Below is a small trained network, with its code and all its weights. Each question gives an input and a target symbol and asks what happens when units are switched off, that is, made to give their printed mean instead of their output.

import numpy as np


def w(rows, s, z=0):
    codes = np.array(rows[::2]) - 128.0
    scale = np.full(codes.shape[1], s)
    scale[-1] = z or s
    return codes * scale


def norm(h):
    return h / np.sqrt((h * h).mean(-1, keepdims=True) + 1e-5)


def f(y):
    return y / 2 * (1 + np.tanh(0.7978845608 * (y + 0.044715 * y**3)))


def softmax(a):
    e = np.exp(a - a.max(-1, keepdims=True))
    return e / e.sum(-1, keepdims=True)


def log_softmax(a):
    a = a - a.max(-1, keepdims=True)
    return a - np.log(np.exp(a).sum(-1, keepdims=True))


def net(x, mask):
    ids = ['βγδεζηθλμξπσφψω'.index(c) for c in x.split()]
    T = len(ids)
    res = E[ids] + P[:T]
    u = 0
    for l in range(2):
        q, k, v = (norm(res) @ M[l].T for M in (Q, K, V))
        z = softmax(np.where(np.tri(T) > 0, q @ k.T / 3**0.5, -1e9)) @ v
        res = res + np.where(mask[u], z, O[l][:, -1]) @ O[l][:, :-1]
        u += 1
        y = f(norm(res) @ A[l][:, :-1].T + A[l][:, -1])
        res = res + np.where(mask[u : u + 4], y, B[l][:, -1]) @ B[l][:, :-1]
        u += 4
    return log_softmax(norm(res)[-1] @ U[:, :-1].T + U[:, -1])


Q, K, V, O, A, B = {}, {}, {}, {}, {}, {}
E = w([
[155,175,111,163,122,143,94,142,163,128,108],'β',
[165,169,126,156,136,116,84,124,132,138,70],'γ',
[150,149,145,184,120,105,119,123,146,183,130],'δ',
[120,145,125,140,146,100,72,128,162,155,98],'ε',
[177,117,147,157,68,161,100,125,129,102,123],'ζ',
[165,158,164,139,112,84,129,147,97,120,115],'η',
[160,111,166,112,95,118,129,75,173,210,123],'θ',
[156,99,112,194,91,67,171,109,103,127,166],'λ',
[134,119,73,170,91,150,88,142,101,42,97],'μ',
[121,99,99,139,91,169,160,98,174,178,163],'ξ',
[113,98,89,153,85,191,134,56,146,177,111],'π',
[104,4,126,85,116,124,110,102,97,104,140],'σ',
[139,155,86,195,44,185,193,120,72,118,141],'φ',
[62,113,110,142,68,62,90,152,220,123,164],'ψ',
[66,165,65,93,148,81,180,147,84,138,153],'ω',
],0.021)
P = w([
[108,114,148,180,204,145,102,138,156,90,143],'0',
[244,152,49,86,133,110,130,195,183,167,45],'1',
[149,187,154,150,162,126,35,94,95,149,200],'2',
[85,170,178,133,124,111,168,3,134,76,138],'3',
[151,102,112,65,63,90,171,122,133,185,54],'4',
[112,174,124,82,92,158,79,113,68,148,194],'5',
],0.017)
Q[0] = w([
[53,177,171,172,158,92,212,2,188,24,131],'L0H1',
[179,92,204,104,166,140,237,120,217,80,30],'L0H1',
[212,157,100,97,98,112,32,35,36,164,186],'L0H1',
],0.0079)
K[0] = w([
[135,123,141,186,239,153,169,198,176,115,158],'L0H1',
[219,68,176,207,198,143,92,158,115,140,121],'L0H1',
[5,95,98,114,41,105,178,102,103,106,116],'L0H1',
],0.011)
V[0] = w([
[22,74,51,100,106,121,137,203,223,75,225],'L0H1',
[116,154,214,120,8,14,85,190,253,120,186],'L0H1',
[120,162,78,107,95,157,22,133,206,55,62],'L0H1',
],0.0062)
O[0] = w([
[175,191,35,53,109,129,90,86,157,80,215,127],'L0H1',
[197,154,255,9,128,114,201,188,224,70,206,185],'L0H1',
[89,196,149,52,46,101,92,152,191,112,25,254],'L0H1',
],0.0098,0.0016)
A[0] = w([
[2,94,112,103,55,75,59,141,135,140,236,43],'L0N1',
[152,153,126,106,137,46,126,140,27,95,132,3],'L0N2',
[143,203,217,119,190,151,75,86,89,184,179,174],'L0N3',
[171,113,7,171,115,103,118,47,10,225,82,42],'L0N4',
],0.0057,0.0036)
B[0] = w([
[240,214,130,117,207,236,42,152,8,111,76,174],'L0N1',
[72,80,10,185,158,253,55,104,180,200,78,118],'L0N2',
[86,144,86,127,198,153,105,120,119,42,239,211],'L0N3',
[66,134,203,21,72,140,89,220,206,167,148,254],'L0N4',
],0.0077,0.005)
Q[1] = w([
[94,122,124,149,112,137,60,87,49,151,161],'L1H1',
[129,122,71,118,154,112,155,102,136,111,85],'L1H1',
[79,127,151,116,136,101,161,7,155,69,97],'L1H1',
],0.016)
K[1] = w([
[53,98,54,52,127,225,232,130,36,88,104],'L1H1',
[208,178,114,226,209,151,7,180,180,140,88],'L1H1',
[146,20,96,223,204,144,47,186,254,84,119],'L1H1',
],0.0087)
V[1] = w([
[206,1,179,124,45,147,29,67,89,70,125],'L1H1',
[141,180,90,225,28,124,191,204,83,64,148],'L1H1',
[150,185,157,191,66,247,162,88,235,225,166],'L1H1',
],0.0078)
O[1] = w([
[201,120,194,146,119,100,82,75,90,123,102,254],'L1H1',
[115,79,143,157,13,109,102,147,206,65,181,76],'L1H1',
[148,119,118,189,156,142,141,79,253,173,106,119],'L1H1',
],0.017,0.0041)
A[1] = w([
[165,86,130,97,82,74,179,192,133,197,46,169],'L1N1',
[156,109,35,68,40,78,181,185,208,166,6,2],'L1N2',
[83,131,163,162,126,118,151,164,171,117,127,166],'L1N3',
[82,117,160,109,105,123,130,146,107,41,176,120],'L1N4',
],0.015,0.0076)
B[1] = w([
[131,73,48,133,114,74,199,104,129,69,78,245],'L1N1',
[250,126,47,174,116,47,118,142,132,165,102,255],'L1N2',
[134,71,131,94,111,175,162,139,81,100,109,189],'L1N3',
[120,146,125,169,150,101,145,182,143,188,141,177],'L1N4',
],0.021,0.013)
U = w([
[219,141,50,128,112,100,122,159,152,171,103,130],'β',
[80,91,106,46,107,108,156,146,129,76,52,197],'γ',
[109,47,119,42,165,182,196,96,122,57,166,184],'δ',
[66,161,123,24,159,157,143,145,163,130,51,184],'ε',
[170,117,245,142,119,123,102,104,184,61,91,96],'ζ',
[121,114,214,99,111,125,168,227,119,217,84,116],'η',
[196,132,202,121,220,157,183,100,158,171,100,29],'θ',
[152,91,148,208,169,86,110,98,125,97,254,2],'λ',
[79,175,140,127,35,80,45,182,138,142,88,65],'μ',
[181,142,56,149,187,203,94,41,172,73,203,53],'ξ',
[91,155,124,139,119,158,75,115,163,244,58,137],'π',
[179,155,142,114,127,166,68,104,36,135,135,177],'σ',
[88,55,102,102,34,186,60,121,150,113,170,186],'φ',
[171,145,155,2,111,128,132,142,187,99,192,145],'ψ',
[68,146,17,76,118,182,116,162,118,158,182,114],'ω',
],0.0092,0.0037)

Each question gives the input, a string of symbols that net reads in full, and the target symbol t.
The units are the heads (3 rows each of Q, K, V and O) and the neurons (one row each of A and B). Each row of codes is followed by its name. A weight is (code - 128) times the scale printed after its matrix; where a second scale follows, it is the last column's (O, A, B and U).
mask holds one flag per unit, layer by layer, with each layer's heads first. A switched-off unit (its flag False) gives its mean, the last column of its rows in O or B, instead of its output. The means were averaged over made-up inputs and are rounded, as every weight is.
A unit's drop is (log p(t) with every unit on - log p(t) with that unit switched off) / (log p(t) with every unit on - log p(t) with every unit switched off).
The circuit of an input: a set's keep is (log p(t) with only the set's units on - log p(t) with every unit switched off) / (log p(t) with every unit on - log p(t) with every unit switched off). Starting from all 10 units, units are removed one at a time, each time the one whose removal leaves the highest keep (on an exact tie, the one counted first), for as long as the keep stays at least 0.8.
circuit, biggest first: the units of the circuit, biggest drop first
most important unit: the unit with the biggest drop
k most important neurons: the k neurons with the biggest drops, biggest first
k most important neurons of layer l: the k neurons of layer l with the biggest drops, biggest first
input φ σ ζ δ, target φ: most important unit	L0H1
input ζ μ σ σ, target ζ: 2 most important neurons	[L1N2, L1N1]
input σ φ σ, target φ: circuit, biggest first	[L1H1, L1N2, L0H1]
input θ θ φ φ, target θ: circuit, biggest first	[L1H1, L1N2]
input γ σ ζ λ, target γ: circuit, biggest first	[L0H1, L1N2]
input ε π σ, target σ: circuit, biggest first	[L1N1, L1H1]
input β ε β, target ε: circuit, biggest first	[L0H1, L1N2, L1H1]
input η ξ δ δ ζ ε, target ζ: circuit, biggest first	[L1H1, L1N2]
input φ ψ δ σ, target φ: circuit, biggest first	[L0H1, L1H1, L1N2]
input η π θ ξ, target η: 2 most important neurons of layer 1	[L1N4, L1N1]
input ζ σ φ ζ, target ζ: circuit, biggest first	[L1N2, L1H1]
input φ δ θ, target φ: circuit, biggest first	[L1H1, L1N2]
input δ η δ, target η: circuit, biggest first	[L0H1, L1N2]
input ω σ η ζ, target ω: most important unit	L0H1
input δ ζ π η η θ, target θ: 2 most important neurons	[L1N1, L0N3]
input π η θ ζ, target π: circuit, biggest first	[L0H1, L1H1, L1N1, L1N2]
input ψ δ σ φ σ β, target σ: circuit, biggest first	[L0H1, L1H1]
input δ σ σ η, target δ: 2 most important neurons	[L1N2, L1N3]
input δ ζ σ β, target δ: 2 most important neurons of layer 1	[L1N2, L1N3]
input μ δ σ β, target μ: 2 most important neurons	[L1N2, L1N1]
input β φ σ η ζ ψ, target ψ: circuit, biggest first	[L0H1]
input η λ ζ φ, target η: 2 most important neurons	[L1N4, L1N1]
input θ λ ζ δ, target θ: 2 most important neurons	[L1N1, L1N2]
input γ η ξ, target ξ: 3 most important neurons	[L1N2, L0N3, L1N4]
input δ λ η ξ, target δ: 2 most important neurons	[L1N2, L1N3]
input λ λ δ, target λ: 2 most important neurons of layer 0	[L0N3, L0N4]
input σ σ β π, target σ: circuit, biggest first	[L1H1]
input ε σ σ ξ, target ε: 2 most important neurons of layer 1	[L1N2, L1N1]
input η δ η, target η: 2 most important neurons	[L1N4, L1N2]
